Below is a small trained network, with its code and all its weights. Each question gives an input and a class and asks what happens when units are switched off, that is, made to give their printed mean instead of their output.

import numpy as np


def w(rows, s, z=0):
    codes = np.array(rows[::2]) - 128.0
    scale = np.full(codes.shape[1], s)
    scale[-1] = z or s
    return codes * scale


def f(y):
    return y / 2 * (1 + np.tanh(0.7978845608 * (y + 0.044715 * y**3)))


def log_softmax(a):
    a = a - a.max(-1, keepdims=True)
    return a - np.log(np.exp(a).sum(-1, keepdims=True))


def net(x, mask):
    res = np.array(x, float).reshape(1, 5) / 4 @ E
    y = f(res @ A[0][:, :-1].T + A[0][:, -1])
    res = res + np.where(mask, y, B[0][:, -1]) @ B[0][:, :-1]
    return log_softmax(res[-1] @ U[:, :-1].T + U[:, -1])


A, B = {}, {}
E = w([
[129,121,119,131,128,121,119],'x0',
[121,144,146,116,135,153,146],'x1',
[228,156,123,32,91,112,120],'x2',
[124,89,182,144,59,201,65],'x3',
[176,94,151,142,249,158,102],'x4',
],0.016)
A[0] = w([
[113,185,69,136,192,125,132,210],'n1',
[78,198,113,137,86,128,79,176],'n2',
[49,113,120,161,139,106,168,39],'n3',
[36,93,101,190,135,144,187,161],'n4',
[139,180,92,164,197,81,189,114],'n5',
[217,117,120,140,210,160,130,196],'n6',
[114,76,129,252,169,165,74,151],'n7',
[128,176,83,77,104,87,146,175],'n8',
[153,174,143,72,163,82,159,82],'n9',
[111,100,129,55,79,118,135,86],'n10',
[198,176,122,70,122,153,67,5],'n11',
[224,133,181,74,116,113,74,178],'n12',
[205,156,146,110,119,136,79,157],'n13',
[159,201,121,89,95,64,200,168],'n14',
[129,99,107,93,95,41,140,152],'n15',
[144,113,133,119,159,116,114,96],'n16',
[141,125,163,124,65,158,80,202],'n17',
[147,94,73,35,179,96,133,56],'n18',
[130,176,89,167,191,96,181,45],'n19',
[80,185,76,153,51,150,116,202],'n20',
[152,158,149,172,158,209,82,105],'n21',
[162,91,120,116,115,56,128,152],'n22',
[83,126,140,154,43,142,156,97],'n23',
[90,140,194,151,139,142,134,138],'n24',
[145,126,168,165,130,113,129,130],'n25',
[160,184,79,60,98,119,111,154],'n26',
[120,168,109,141,203,73,181,177],'n27',
[73,58,173,149,174,158,88,124],'n28',
[116,137,95,102,137,96,189,132],'n29',
[57,168,82,140,22,141,141,105],'n30',
[242,137,136,34,106,141,79,73],'n31',
[152,153,96,93,51,114,167,119],'n32',
],0.012,0.013)
B[0] = w([
[189,105,164,198,42,133,176,214],'n1',
[202,37,138,142,90,120,171,182],'n2',
[187,42,122,223,39,125,205,158],'n3',
[124,33,77,26,202,74,120,211],'n4',
[98,38,69,32,153,23,135,206],'n5',
[50,131,55,85,151,53,78,252],'n6',
[107,209,133,172,111,210,79,232],'n7',
[110,152,193,168,149,158,75,205],'n8',
[165,153,168,174,36,170,114,173],'n9',
[131,114,162,203,83,170,169,159],'n10',
[2,115,99,62,217,19,79,170],'n11',
[181,79,146,113,73,145,216,247],'n12',
[148,95,173,142,78,94,163,207],'n13',
[95,191,194,177,121,158,95,224],'n14',
[125,139,170,167,148,168,108,180],'n15',
[174,126,98,148,65,96,141,144],'n16',
[74,132,91,87,213,70,65,221],'n17',
[148,161,141,167,88,142,168,172],'n18',
[35,157,113,38,162,82,50,175],'n19',
[181,65,101,115,96,119,205,213],'n20',
[130,127,126,149,115,164,117,177],'n21',
[120,156,174,136,104,140,109,167],'n22',
[107,84,50,124,128,119,99,179],'n23',
[126,165,124,93,150,133,93,159],'n24',
[99,155,120,151,130,119,149,138],'n25',
[147,166,188,198,116,186,116,208],'n26',
[173,7,29,121,112,123,187,226],'n27',
[72,185,160,176,87,178,75,199],'n28',
[145,140,211,191,102,182,153,175],'n29',
[99,56,38,56,224,41,112,206],'n30',
[153,24,51,42,202,79,146,235],'n31',
[123,174,169,153,77,197,150,193],'n32',
],0.0074,0.019)
U = w([
[182,96,93,112,118,124,177,56],'0',
[91,120,79,76,180,87,73,250],'1',
[144,248,145,177,120,200,113,181],'2',
],0.015,0.0014)

Each question gives the input, the list of numbers given to net, and the class t.
The units are the neurons (one row each of A and B). Each row of codes is followed by its name. A weight is (code - 128) times the scale printed after its matrix; where a second scale follows, it is the last column's (A, B and U).
mask holds one flag per neuron, in row order. A switched-off neuron (its flag False) gives its mean, the last column of its row in B, instead of its output. The means were averaged over made-up inputs and are rounded, as every weight is.
A unit's drop is (log p(t) with every unit on - log p(t) with that unit switched off) / (log p(t) with every unit on - log p(t) with every unit switched off).
The circuit of an input: a set's keep is (log p(t) with only the set's units on - log p(t) with every unit switched off) / (log p(t) with every unit on - log p(t) with every unit switched off). Starting from the 12 units with the biggest drops (on a tie, the unit counted first), units are removed one at a time, each time the one whose removal leaves the highest keep (on an exact tie, the one counted first), for as long as the keep stays at least 0.8.
circuit, biggest first: the units of the circuit, biggest drop first
unit that matters most: the unit with the biggest drop
top k neurons: the k neurons with the biggest drops, biggest first
drop when u is switched off: that unit's drop, to one decimal
input [-5,1,-4,0,-3], class 0: unit that matters most : n6
input [7,2,3,0,8], class 0: top 4 neurons : [n12; n17; n19; n30]
input [-2,-4,-7,0,0], class 0: top 2 neurons : [n3; n6]
input [-7,4,0,3,-7], class 1: top 3 neurons : [n30; n17; n12]
input [-8,-3,-1,4,-8], class 1: top 4 neurons : [n30; n17; n12; n1]
input [-6,6,8,8,2], class 1: top 2 neurons : [n11; n17]
input [1,0,2,0,5], class 0: top 3 neurons : [n17; n19; n30]
input [-8,5,1,4,2], class 1: top 2 neurons : [n1; n26]
input [8,5,8,2,4], class 1: top 2 neurons : [n11; n6]
input [-1,-6,0,-4,-4], class 0: top 2 neurons : [n7; n28]
input [-5,3,-2,6,-8], class 1: top 2 neurons : [n30; n17]
input [-3,-1,-6,-8,-3], class 0: top 3 neurons : [n3; n1; n27]
input [-7,1,-5,4,4], class 2: drop when n7 is switched off : 0.1
input [7,-7,-5,5,5], class 2: circuit, biggest first : [n7]
input [1,-7,6,-7,5], class 0: drop when n22 is switched off : 0.0
input [3,5,6,0,-5], class 2: drop when n32 is switched off : 0.2
